Here is a tiny trained network, its code and every weight. The questions are about switching its units off for an input and a class, where a switched-off unit gives its printed mean instead of its output.

import numpy as np


def w(rows, s, z=0):
    codes = np.array(rows[::2]) - 128.0
    scale = np.full(codes.shape[1], s)
    scale[-1] = z or s
    return codes * scale


def norm(h):
    return h / np.sqrt((h * h).mean(-1, keepdims=True) + 1e-5)


def f(y):
    return np.maximum(y, 0)


def log_softmax(a):
    a = a - a.max(-1, keepdims=True)
    return a - np.log(np.exp(a).sum(-1, keepdims=True))


def net(x, mask):
    res = np.array(x, float).reshape(1, 3) / 4 @ E
    u = 0
    for l in range(2):
        y = f(norm(res) @ A[l][:, :-1].T + A[l][:, -1])
        res = res + np.where(mask[u : u + 3], y, B[l][:, -1]) @ B[l][:, :-1]
        u += 3
    return log_softmax(norm(res)[-1] @ U[:, :-1].T + U[:, -1])


A, B = {}, {}
E = w([
[2,80,116,155,241],'x0',
[126,47,103,96,51],'x1',
[162,181,14,188,157],'x2',
],0.008)
A[0] = w([
[163,127,126,119,70,4],'0.n1',
[135,152,251,93,146,192],'0.n2',
[171,168,233,112,115,31],'0.n3',
],0.02,0.0026)
B[0] = w([
[107,98,216,59,107,187],'0.n1',
[140,80,210,9,61,245],'0.n2',
[98,172,91,237,146,217],'0.n3',
],0.014,0.012)
A[1] = w([
[214,60,78,60,79,254],'1.n1',
[158,167,164,128,69,94],'1.n2',
[79,6,116,98,125,18],'1.n3',
],0.014,0.0028)
B[1] = w([
[96,53,214,12,129,254],'1.n1',
[138,68,50,106,197,236],'1.n2',
[229,245,114,197,107,240],'1.n3',
],0.011,0.0073)
U = w([
[97,72,221,48,53,255],'0',
[105,208,101,254,167,1],'1',
],0.0097,0.0023)

Each question gives the input, the list of numbers given to net, and the class t.
The units are the neurons (one row each of A and B). Each row of codes is followed by its name. A weight is (code - 128) times the scale printed after its matrix; where a second scale follows, it is the last column's (A, B and U).
mask holds one flag per neuron, layer by layer. A switched-off neuron (its flag False) gives its mean, the last column of its row in B, instead of its output. The means were averaged over made-up inputs and are rounded, as every weight is.
A unit's drop is (log p(t) with every unit on - log p(t) with that unit switched off) / (log p(t) with every unit on - log p(t) with every unit switched off).
The circuit of an input: a set's keep is (log p(t) with only the set's units on - log p(t) with every unit switched off) / (log p(t) with every unit on - log p(t) with every unit switched off). Starting from all 6 units, units are removed one at a time, each time the one whose removal leaves the highest keep (on an exact tie, the one counted first), for as long as the keep stays at least 0.8.
units of the circuit, in order: the units of the circuit, biggest drop first
top k neurons: the k neurons with the biggest drops, biggest first
k most important neurons of layer l: the k neurons of layer l with the biggest drops, biggest first
drop when u is switched off: that unit's drop, to one decimal
input [8,6,-4], class 1: units of the circuit, in order : (0.n2, 1.n3)
input [-2,-6,8], class 1: most important neuron of layer 0 : (0.n2)
input [6,8,-1], class 1: top 2 neurons : (0.n2, 1.n3)
input [0,0,3], class 1: 2 most important neurons of layer 0 : (0.n2, 0.n1)
input [2,0,2], class 1: top 2 neurons : (0.n2, 1.n1)
input [-6,-3,4], class 1: top 2 neurons : (0.n2, 1.n1)
input [0,-3,4], class 1: top 2 neurons : (0.n2, 1.n1)
input [6,0,1], class 1: drop when 0.n2 is switched off : 0.6
input [6,-3,4], class 1: drop when 1.n1 is switched off : 0.1
input [-5,-8,5], class 1: drop when 0.n2 is switched off : 0.6
